Below are the code and all the weights of a small trained network. Each question names an input and a class and asks about switching units off, where a switched-off unit gives its printed mean instead of its output.

import numpy as np


def w(rows, s, z=0):
    codes = np.array(rows[::2]) - 128.0
    scale = np.full(codes.shape[1], s)
    scale[-1] = z or s
    return codes * scale


def f(y):
    return np.maximum(y, 0)


def log_softmax(a):
    a = a - a.max(-1, keepdims=True)
    return a - np.log(np.exp(a).sum(-1, keepdims=True))


def net(x, mask):
    res = np.array(x, float).reshape(1, 8) / 4 @ E
    y = f(res @ A[0][:, :-1].T + A[0][:, -1])
    res = res + np.where(mask, y, B[0][:, -1]) @ B[0][:, :-1]
    return log_softmax(res[-1] @ U[:, :-1].T + U[:, -1])


A, B = {}, {}
E = w([
[201,86,223,106,238],'x0',
[120,144,130,135,138],'x1',
[118,131,151,134,113],'x2',
[166,75,117,250,125],'x3',
[130,125,126,127,128],'x4',
[132,119,123,124,126],'x5',
[226,239,144,111,76],'x6',
[114,150,144,138,131],'x7',
],0.013)
A[0] = w([
[105,114,159,184,162,129],'N0',
[160,157,184,98,152,127],'N1',
[223,121,141,242,112,142],'N2',
[81,111,108,203,89,172],'N3',
[95,146,77,194,96,211],'N4',
[139,157,102,186,39,126],'N5',
[153,205,83,131,98,131],'N6',
[163,147,110,145,148,91],'N7',
[76,150,81,130,80,242],'N8',
[37,102,98,77,132,215],'N9',
[138,146,43,215,124,130],'N10',
[138,83,183,29,222,190],'N11',
[176,113,110,250,139,169],'N12',
[204,194,134,107,114,204],'N13',
[29,35,115,188,162,255],'N14',
[138,125,178,79,142,133],'N15',
[152,88,188,151,219,133],'N16',
[163,149,96,87,98,181],'N17',
[84,124,151,26,105,223],'N18',
],0.013,0.0067)
B[0] = w([
[193,67,115,165,154,167],'N0',
[181,151,209,106,123,181],'N1',
[163,85,183,212,29,214],'N2',
[129,56,100,44,143,195],'N3',
[114,68,33,37,109,203],'N4',
[183,157,57,77,82,198],'N5',
[115,156,66,166,65,192],'N6',
[111,117,178,118,105,144],'N7',
[71,129,45,51,139,216],'N8',
[28,130,147,93,188,217],'N9',
[148,102,130,67,80,190],'N10',
[128,193,228,184,191,233],'N11',
[144,43,139,196,86,211],'N12',
[138,193,150,134,31,215],'N13',
[145,81,139,97,211,255],'N14',
[160,157,163,124,156,172],'N15',
[132,113,141,198,131,208],'N16',
[122,254,112,135,97,179],'N17',
[59,213,99,171,166,216],'N18',
],0.0098,0.02)
U = w([
[2,156,105,81,193,250],'0',
[134,8,129,53,110,32],'1',
[66,156,211,196,214,179],'2',
[162,48,158,237,190,93],'3',
[89,240,79,123,85,177],'4',
[214,107,76,117,35,142],'5',
[209,239,198,107,138,35],'6',
[130,109,201,240,45,63],'7',
],0.0096,0.0019)

Each question gives the input, the list of numbers given to net, and the class t.
The units are the neurons (one row each of A and B). Each row of codes is followed by its name. A weight is (code - 128) times the scale printed after its matrix; where a second scale follows, it is the last column's (A, B and U).
mask holds one flag per neuron, in row order. A switched-off neuron (its flag False) gives its mean, the last column of its row in B, instead of its output. The means were averaged over made-up inputs and are rounded, as every weight is.
A unit's drop is (log p(t) with every unit on - log p(t) with that unit switched off) / (log p(t) with every unit on - log p(t) with every unit switched off).
The circuit of an input: a set's keep is (log p(t) with only the set's units on - log p(t) with every unit switched off) / (log p(t) with every unit on - log p(t) with every unit switched off). Starting from the 12 units with the biggest drops (on a tie, the unit counted first), units are removed one at a time, each time the one whose removal leaves the highest keep (on an exact tie, the one counted first), for as long as the keep stays at least 0.8.
units of the circuit, in order: the units of the circuit, biggest drop first
k most important neurons: the k neurons with the biggest drops, biggest first
drop of u: that unit's drop, to one decimal
input [6,5,-6,2,5,-6,7,-4], class 7: units of the circuit, in order : N2
input [8,-5,-5,1,-2,-2,1,-5], class 7: units of the circuit, in order : N14, N16
input [1,6,-4,-8,7,7,-4,8], class 2: 2 most important neurons : N11, N4
input [0,-5,1,5,7,-7,0,-7], class 1: units of the circuit, in order : N11, N13
input [2,0,8,1,4,-1,8,-7], class 7: 3 most important neurons : N2, N4, N8
input [4,-3,5,0,2,-6,-1,-2], class 2: 2 most important neurons : N11, N12
input [3,-7,4,-8,4,5,0,4], class 2: 3 most important neurons : N18, N5, N11
input [-5,-4,4,0,4,-5,-2,5], class 0: 2 most important neurons : N2, N12
input [-8,0,-3,4,4,8,-4,7], class 1: drop of N17 : 0.0
input [-6,7,-2,-3,3,7,0,6], class 0: drop of N8 : 0.3
input [-5,-2,3,2,2,-5,0,3], class 1: drop of N3 : 0.1
